Each row has a hidden value; after the row comes its band, the name of the range that the value falls in. Each part has its own.
[-118  -40 -203   38   21  117   49  -80  -31  -62  111 -132  -80  -57
  -66   29   46   -7   90  -29   57   47  106   -7 -156  -48   61   91
  -38  -74  -79  -68 -158  -49 -154   22   87  -26  -97   65 -250   42]
Y
[-105  -53  157 -131  -27  125 -150   56   77 -132    6 -207  -61 -116
  -61 -123  163  -39   -1   25  -55   47  -71  171  -15  100   -4  -72
   59    4   47   25   -4   44  -13   -7   88   12  -54 -137   48  -15]
M
[ -93   -7  -37   17   -1 -148 -150 -115   78    1  -37  -25  109   50
   14  121  -42   64   30 -152  -19 -122   46   -9 -141  -32  -31  -21
   19  -63   69  -71 -140  107  -81   93   79  -66  -61  -89  -21  -17]
M
[  77  -97  -49   20   60 -346  -97   35  -36  -15 -128  150  100  144
  -26  182 -120   53   67  -97   -8  -70  -28  -51 -101   11  -95  247
 -125  -13    4 -122    3  154   83   56 -131  -77  -12  -92 -150  -56]
M
[  -1   22  127  -40  -49  180 -108  182  -45 -182  -48  -78  -95  -24
  -57  -64  182 -142   40   41  -10  104  -55  211  140  196   50  -60
  -77   56  -46  -33   -4  -93  -60  -16  -23  -65  -55   10  125  -83]
L
[ -25  -32    1   53  -17 -275 -193   12   42  -17  -95   91  141  104
  -65  214  -75   80    7 -172   -3   25   35  -62 -202   19  -64  136
  -78  -97  -76 -107 -107  112   97  117   28  -24  -25 -172 -132  -97]
T
[ -23  -33   90   12  -63 -226 -155  -76   47   78   -8   45  159  108
   38  106  -74   48   71 -161  -11 -100   26   14  -49   37  -69  -10
   23  -29   78  -56  -54  157   44   83   36  -38  -15 -137  -18  -62]
T
[ -19   43   85   63  -94  173  -26  -30  -98  -17   94  -87  -14   47
   54  -65  113 -142  161  -72   50  -31   63  185  171  127   69 -148
   11   47   51  -19 -104  -69 -163   31   64  -95  -58   91   91  -46]
Y
[  39   84  179  -72   89 -128 -338  237  -64 -247 -213   37  -35  -12
  -99  151   65  -45  -12  -77 -160   11 -134  172    6  210    1  164
  -98  -46  106  -81  -89   42   -8  -27  -91 -166  -46 -180  111  -61]
L
[-164   40   16   95 -328   60   73 -446  270  396  231  -68  296  186
  288 -101  -85   11  153 -250  168 -267  237    7  162  -99  -23 -725
  216   57   72  -20  -80   47 -241  201  264   -8  -52  132  256  -85]
F
[-182  -72 -370 -134  122  -15   57   85  284 -169 -170 -176 -126 -128
 -121   47   52    4 -136   58   -2  104   89  -16 -261 -120  -51  117
 -130  -99 -134  -90  -59 -103 -253   38  -14  -15 -134   47 -174  101]
R
[ 116  -38   80  -50  -38  -64   86  -73  -31  136   25   26   36  142
  190 -136  -49 -127  221  -51   27 -240  -19  171  351   73  -60 -189
   27  158  223  -38  124   62 -183  -13 -140 -166  -22  144  179   -8]
Y
[ -54  -53  -25   32  -75 -307 -114  -78  117  111  -27   89  191  131
   15  186 -130   90   28 -174   20  -46   86  -68 -150  -14  -93   47
  -26  -73  -16  -91  -66  145   66  112   31    2  -19 -135 -125  -65]
F
[ -12 -188  219 -178  -87  247   19  170   -1 -113  100 -213 -153 -121
  -97 -305  228 -117   60  190   19  201 -127  215  131  172  -24  -19
   12  112  -83   60  217   14  147  -74   -9  115   -9  -83  -54  -55]
T
[-381  121 -292  188 -171  285  -44    4  206 -167   14 -232    8  -39
  -88  208  247 -107 -148  -68  136  222  374   88 -265   25  141  -86
  -97 -144 -252  -31 -426 -306 -310  181  318   78 -168  112  -67   13]
K
[ 233 -181  149 -160   19  -25  128   74 -165   50   61   63  -95   85
   89 -243  -27 -111  255  150    0 -139 -211  166  395  135  -78   23
  -41  238  154  -33  354  135   55 -151 -310 -103   23   90   27  -31]
L
[-222  -88 -132 -141   22   69 -123   12  226 -143   16 -206  -79 -208
 -230    9   57  154 -113   -5  -28  237   -3 -113 -418  -95  -18   46
  -11 -193 -250  -68  -80   24   49   43  171  108  -89 -210 -295  -20]
F
[-159   39 -269  241 -122  -32   -5 -192   68   50   33   23  169  167
   34  236  -24   19   39 -191  156  -45  267  -94 -190  -88   53  -96
  -77  -71 -155 -118 -290  -67 -182  205  170  -23  -98  119  -92  -60]
W
[-122   -5 -303   49  -17  114  105 -181   79   22   82  -79  -12   26
   21   18  -21   22   82  -54   99  -72  135  -70  -90 -135   44 -143
  -38  -32  -94 -105 -124  -69 -269   69   69  -65 -116  178 -101   16]
K
[-112  -25  -37  -48  -72  289   23  169   49 -187    8 -188 -154  -83
  -88  -96  241 -160  -14  124   50  195   48  197   54  137   62  -32
  -90   36 -137   -6  -20 -176 -123  -14   30   29  -89   80   -1  -14]
K
[   3 -183   26  -61 -123  -53  105 -100   44  173  175  -12   55   65
   37 -114  -65   30  146   15   85   -2    5  -15   48   -1  -82  -49
   27   62  -43  -25  163  137  119    2  -21   78    3  -25 -182  -50]
F
[  36   18  361  -16 -207  594   79 -127 -277   58  409 -240 -137  -18
  155 -453  247 -242  365   69   73 -108  -64  369  555  237  153 -455
  197  229  199  105   71  -55 -155 -112   96  -74  -32  184  251  -54]
R
[  30 -134 -186   84  -62   75  235   -2 -100   37  115   -8  -52   97
    6  -48   34 -120  174   53  167   76  117   33   74   18   12   99
 -132   76 -151  -68   36  -78  -70   23  -74    5  -44  206 -230  -18]
Y
[-324   46   85 -210   89 -109 -487  317  349 -407 -322 -270  -57 -284
 -291  216  223   53 -365  -50 -224  279  -18  149 -479  125  -43  242
  -38 -267  -41   -1 -247   -2   13   64  191   65 -111 -454  -39   35]
T
[  23  -40   51   13  -72  157   23 -136  -80   39  132  -56    2   57
   67 -146   34  -38  195  -35   62 -117  -34   64  152   20   35 -236
   42   93   21  -46   24   37  -89   17   25  -79  -42   90   70  -73]
W
[-104 -138  -21 -136   37  -78 -131   92   85 -120   11  -95  -63 -132
 -208   44   16  118  -47   24  -53  204  -61  -56 -310    5  -54  254
  -48 -132 -150  -55    7  111  183  -15   36   96  -38 -249 -346  -22]
F
[ 132 -162 -140  -97   32 -416  165 -126  137  241 -104  172  146  233
  223    0 -247    3  143  -36   36 -357  -16  -12  202  -86 -197  -47
  -45  163  217 -107  244  204 -122   17 -285 -141   -9  131   53   33]
W
[-182  135    3   96  -22   87 -295  155  -51 -275  -60  -93  -37  -52
 -152  261  182  -61  -68  -96  -52  162  108  145 -200  179  117  197
 -102 -151  -53  -47 -355 -114  -88   52  150  -40 -107 -117  -69  -22]
K
[  40  -90  264  -87 -158   68  -41  -11    4   91  132  -48   35   33
   35 -196   44  -44  146  -13   29   22  -81  124  192  130  -42 -216
   72   91    1    4  157   96  120   -5   15   25   14  -81   61 -122]
F
[ -42   57   20   26    0   47 -132   65  -71 -127  -19  -48  -36   10
  -37   76   86  -75   65  -65  -24   10   29  132   12  118   49   58
  -59  -32   35  -50 -147  -42 -122   12   19 -101  -71   -9    2  -20]
R
[  82 -102 -142   23    8 -370   80   64  -14   85  -93  189   89  222
   94  197 -137  -68   95  -10   36 -136   82   55   99   68 -113  292
 -167   80  119  -94   68   90  -39   -2 -256  -82  -19   83 -133   36]
K
[-246  191  -68  311  -64 -298 -478   44   37 -196 -202   79  260  127
 -146  623   36   72 -160 -370  -20  113  275  -40 -508   88   66  283
 -139 -296 -123 -121 -602  -25  -10  271  284  -28  -96 -261 -123  -98]
M
[  31 -125   59   31  -92 -147   -4  -49  -36  101   70   51  105  136
   39   15  -44   -6  133  -56   64  -45   26   28   38   54  -66   52
  -20   53    8  -38   51  130  105   48  -28   16    4  -47 -115  -67]
T
[-209   22 -136 -146  136  -76 -203  222  231 -296 -255 -197 -115 -187
 -174  157  136  -28 -199  -11 -126  152   44  122 -293   46  -25  238
 -103 -168  -10  -54 -186  -77 -184   26   41  -42 -125 -150  -87   98]
Y
[-173  -55  -34  -36   10 -209 -258  133  127 -155  -89  -49   38  -74
 -212  261   25  108 -135  -78  -67  216   51  -39 -414   50  -48  343
  -89 -204 -133  -64 -169   82  159   65   98   93  -53 -308 -314  -22]
F
[ 143   -8   52   72  -46 -192  -12 -116 -148  146   39  183  130  241
  166   69 -142  -39  243 -126   32 -277   -7   57  239   69  -30  -50
  -27  113  188  -95   27  134  -66   12 -145 -176   -8   91   80  -62]
L
[-246   70    1 -103    4  237 -129  -83  123 -117   77 -324 -101 -195
  -15  -69  163  -43    1  -51  -72  -43   62  184  -75   27   75 -155
  131  -88  157   23 -218  -45 -296   -6  212  -62 -129  -43   49  107]
Y
[ 225 -394   65 -192  -59  -38  380  136  -73  130  104   18 -107  110
   91 -364   20 -180  227  324  127   -5 -142  174  415  120 -168  139
  -91  339   25   24  556  126  184 -145 -374   83   57  156 -148   -2]
M

Next part:
[ 202   44 -373 -255  119  -79  327 -181 -248 -103 -144  -54   62   16
 -266  110  -56  -91 -142  -92    6 -251 -137  -18  278   76   48  -72
 -359   82 -107 -129  101   76  109  123 -190 -127   -2 -159   26 -214]
Q920
[   1   72  -50  -62  -25    8 -134   49   29   18  -31  106  -13  -17
  -52   37   70  -78  -71    4  -69   36   53    3   36  -60   -3   25
   33  211  -10    3   93   57  130  -75  -82    6  128   22   30   -9]
Q161
[ -48   71  -62   24  -82   59  -87   21   42   -9   40  101   42 -106
  -26 -136   49  -30   65   68 -108  120  -16   -8   21  -85  -16  118
   84  199   85   23   52  115  105  -30  -82   26  199  -96  -48  -15]
Q248
[ 197   22 -368  -38  -12   71  455 -331 -259  -86  105 -175  -23 -143
  -73 -108 -289  295  125  100   64 -190 -225 -216  141  118  139  -28
 -102 -197 -215  133 -116   97 -194  100   53  119 -107 -259 -285 -138]
Q439
[  41 -196  201  243  -59  156 -244  202  -73  -18 -104  353 -151   82
   49  167  294 -275  -29  -57   39   59  158  122  -92   45 -100 -105
   96   44  157   34  110 -127  -94   -4   -2 -271  -63  205  266 -164]
Q413
[ 105   65 -248 -173  129  -36  332 -118  -98   88  -11    0  -78 -118
 -257  -94   46 -151 -135  -98   53  -92  -72  153  122   63  -47   64
 -443  265   19    7   81   91  289  323 -330  -38  196 -201   37 -208]
Q413
[  23  -37  -27   17  -21   22  -87   74  -31  -53  -64  129   67   -9
  -18    4  113 -120  -18  -68  -88   -2   26    8   18    2  -36  -26
   36   58   63  -21  124   18   33   -4  -28 -143   69  -17   51  -73]
Q136
[  38  -78   83   67   49   17   -2  139   -1  104   -5  171  -98  -55
  -45  -30  228 -221  -88 -186   38  -24  136  173  -84   77 -124  -44
 -180  157   72  120  114  -63  116  160 -158 -146  107   12  129 -117]
Q439
[  24   49  -26  -73   25  -93 -132  138   13   26  -69  168   50   15
 -104   36  199 -232 -115 -119  -58   11  133  106   95  -16  -79    8
 -120  331   69  -28  148   12  214  -60 -228  -74  203   22  117  -19]
Q161
[  19  -21  -57  124 -117   74  -14  -46  -59 -124   62   75  108 -143
   51 -239  -34   16  229   16 -115  -14  -92  -87   38  -98   25   58
   33  -10   53   86   13  140  -75  -31  -12 -103  118 -234 -103  -58]
Q248
[  77   67 -226 -152   16  -59   21  -13 -122 -106 -135   76  115   49
 -175  122   57 -119  -97   -9  -80  -50  -23  -21  224    1    3  -12
  -66  202   15 -156  117   57  103  -78 -144  -72   72  -22   55  -86]
Q248
[ -14  -19  -14   31    9  122   20   50   21  110   13   97 -140  -54
  -40   40  109  -32 -114   17   15   94   47   60 -115   93  -59    3
   88   70   33   63   67  -42   61  150    7   21   27   82   23  -97]
Q439
[ -14   99 -130 -117  -17   12  -67    9   24   -2  -43   45   38  -25
  -82   40   25  -21  -89   35 -105   42   -3  -35   53  -43   11   37
   81  171  -20  -50  100   76  132  -47  -41   34  111   -2  -21  -14]
Q161
[  42   -4   11  -16    7   24  -98   65   -3   29  -46  135  -66  -13
  -39   38  116 -154  -75  -89  -20  -44   73   62   -6  -31  -25  -29
  -89  154  -15   53  108   20  106    6  -98 -107   89   12   96  -77]
Q920
[  34  -99  176  120    7   71 -116  170   11   98   -9  182 -166  -17
   34   82  201 -159  -84 -167   50  -59  190  103 -153   47  -89 -124
  -43   68  -31  185   85 -115  -15   29  -25 -134  -25  130  133  -72]
Q439
[ 301  -51 -429 -184   69  -94  430 -280 -385 -292 -119 -202  246    6
 -121   53 -255  135   56 -154  -43 -482 -234 -270  301  120  154 -226
 -261 -339 -291  -41   40   68 -249  -23   72 -208 -226 -291 -176 -179]
Q920
[ -13  -46   22  152 -125   44 -179   99  -12 -102   23  138  148  -41
  103  -95   76    3  144   10 -128   74   41  -97   -3  -11  -18    0
  244  -12   80   50   57   22 -119 -163   78  -63   68  -37  -72   26]
Q248
[  26  -51   33  110  -43  134  -22    3  -10   39   51  109 -120  -96
   38  -80   47  -29   44   -9    4    4    9   16  -99   -7  -10    2
    6   13   -3  149   30   27  -14   86    4  -62   45  -47   -2  -99]
Q413
[  50    1  -90   18   23   96  119  -13  -64  107   15  123 -194  -48
 -124   49  107  -73 -109   53   90   81   30  103   -1  103  -56   33
  -64  186   58   47   26  -26   98  176 -136   48   59   51   59 -147]
Q439
[  73   36 -207 -130   39   -3   75  -36  -83  -20  -75   18   33   23
 -112  116   17   -5 -133    9  -36  -26  -22  -48   96   96   16  -34
   23   58  -45  -72   97    8   58   19  -15    9    7   19  -23  -82]
Q920
[ -46  -55  151  232 -137   79 -264  145   86   16  113  177   30  -89
  189 -168  111   11  154   10  -83  146  116  -48 -133  -14  -37   33
  270   19   84  181   33    3  -80 -125   83    9  130   -1  -81   70]
Q136
[ 226   38 -440 -268  179  -96  457 -148 -310  -25 -165   -7  -21   79
 -384  253   50 -124 -285  -43  116 -150  -68   74  324  251  -29  -75
 -361  196  -19 -194   86  -47  144  214 -279  -23  -36   -4   88 -261]
Q439
[ 150  104 -375 -124  -71   96  194 -319 -219 -165  -15  -81  -13  -47
 -107   35 -283  207   82  225  -28 -113 -248 -239  234  -66  195   27
   18  -42 -179  -44  -58  192  -96  -74   38   85  -58 -173 -165 -121]
Q136
[  85  -24  -55   -4  -27 -122 -121  121  -82 -125  -67   83  234   52
   20   51   94  -58   18 -148 -108 -113  109 -100  123   55  -16 -122
   60   28  -46    5  112  -39  -86 -254    2 -105   18    1  -35   51]
Q248
[  48   74  -77   76  -77  181  119 -175  -14  125  196   -1 -287 -187
   15 -136 -144  191   89  173   99   34  -52  -62  -78  -36   81   88
   -1   79 -143  276 -125   98  -18   73  -15  227   56  -96 -162  -53]
Q439
[  53  -23  -35  125  -71  158   27  -44  -59   58   91   76 -183  -62
   40   26  -18  124   29  126   71   62   23  -71  -71   80   26  -13
  167  -20  -65  166  -54  -31 -127   -2   85  125  -58   64  -84  -55]
Q439
[   5   45  -56  -84   12  -53  -76   82   32   -1  -41   59   99  -36
  -49  -18   90  -93  -71 -113 -111  -33   56    7   28  -17  -34  -12
  -20  145   -7    4  136   39  128  -34  -75  -62  135  -39    1   -5]
Q161
[  65    0  -78  -15   39   66  134  -24  -56   93   17   67 -156  -69
 -101   17   63  -59  -95  -35   66  -31   24   74  -17   70  -36  -13
 -138  127  -28   96   39   -8   83  157 -114    0   41  -11   30 -132]
Q439
[  66  112 -330 -211  -19  -18  156 -175  -97 -163  -36 -201  223  -62
  -56    2 -248  245   16   19 -174 -190 -178 -287  134  -20  142  -61
  112 -160 -249  -37   47  133  -92 -126  164   39  -68 -176 -259    6]
Q248
[ 119  -59  -43  -83   18  158   67 -103 -138  -91 -132  -35 -156    0
  -38  236 -120   13  -92 -118  -11 -356  -78 -113  -58  -84  105 -236
  -89 -226 -323   89   66   16 -162   13  171 -251 -292   12   67 -187]
Q439
[   9   33  -47   50  -75   80 -104    3  -23  -12   -1  188  -65  -55
  -56  -56   85 -123   38   91  -37  112   -6   49   65  -90  -13  103
   -1  247  121   -3   48  104  115    1 -153  -28  179  -46   66  -89]
Q161
[ -55  -54  164  227 -127   10 -279  212   79  -14   82  218  121  -82
  143 -198  198 -101  170  -71 -112  127  156   11  -71  -35  -92   40
  170  132  151  144   70    2  -29 -161  -31  -65  199  -37  -26   75]
Q248
[ -42   22   71   85  -93    9 -252  140   89   15   53  126   68  -44
  102  -63   96    3   47  -12 -106   93  128  -61  -59  -29  -23   11
  226  106   10  110   69    8   -3 -187   42   43  129   36  -67  101]
Q161
[  28  -17   59   96  -58   54 -111   44   37   53   91   78  -56  -87
  104  -96   29   32   61  -38  -17   -9   81  -46  -96   -3    8  -20
   68   18  -76  207   23   12  -35  -62   38   21   71  -29  -79   21]
Q920
[ 62   7 -78 -22 -13  76   1 -43 -49   1 -14  58 -81 -36 -31  33  -6 -10
 -33   8  -9 -52 -15 -34   5  -9  36 -26 -14  39 -80  61  50  43  16  13
  -3 -29  14 -21  -5 -87]
Q920
[ 295   67 -511 -346  193  -75  594 -307 -384  -83 -178 -102  -75   18
 -436  210 -107 -108 -229  -85  128 -362 -196   39  379  120   58 -101
 -607  147 -171 -148   50   68  137  260 -323 -117  -82 -173   81 -343]
Q439
[  11  -68  116  133  -40  106 -119   95   30   75   42  156 -128  -59
   67  -27  123  -74    3  -52   11   27  106   46 -138   15  -44  -32
   46   48    4  169   53  -32  -10   27    7  -62   44   44   41  -55]
Q413
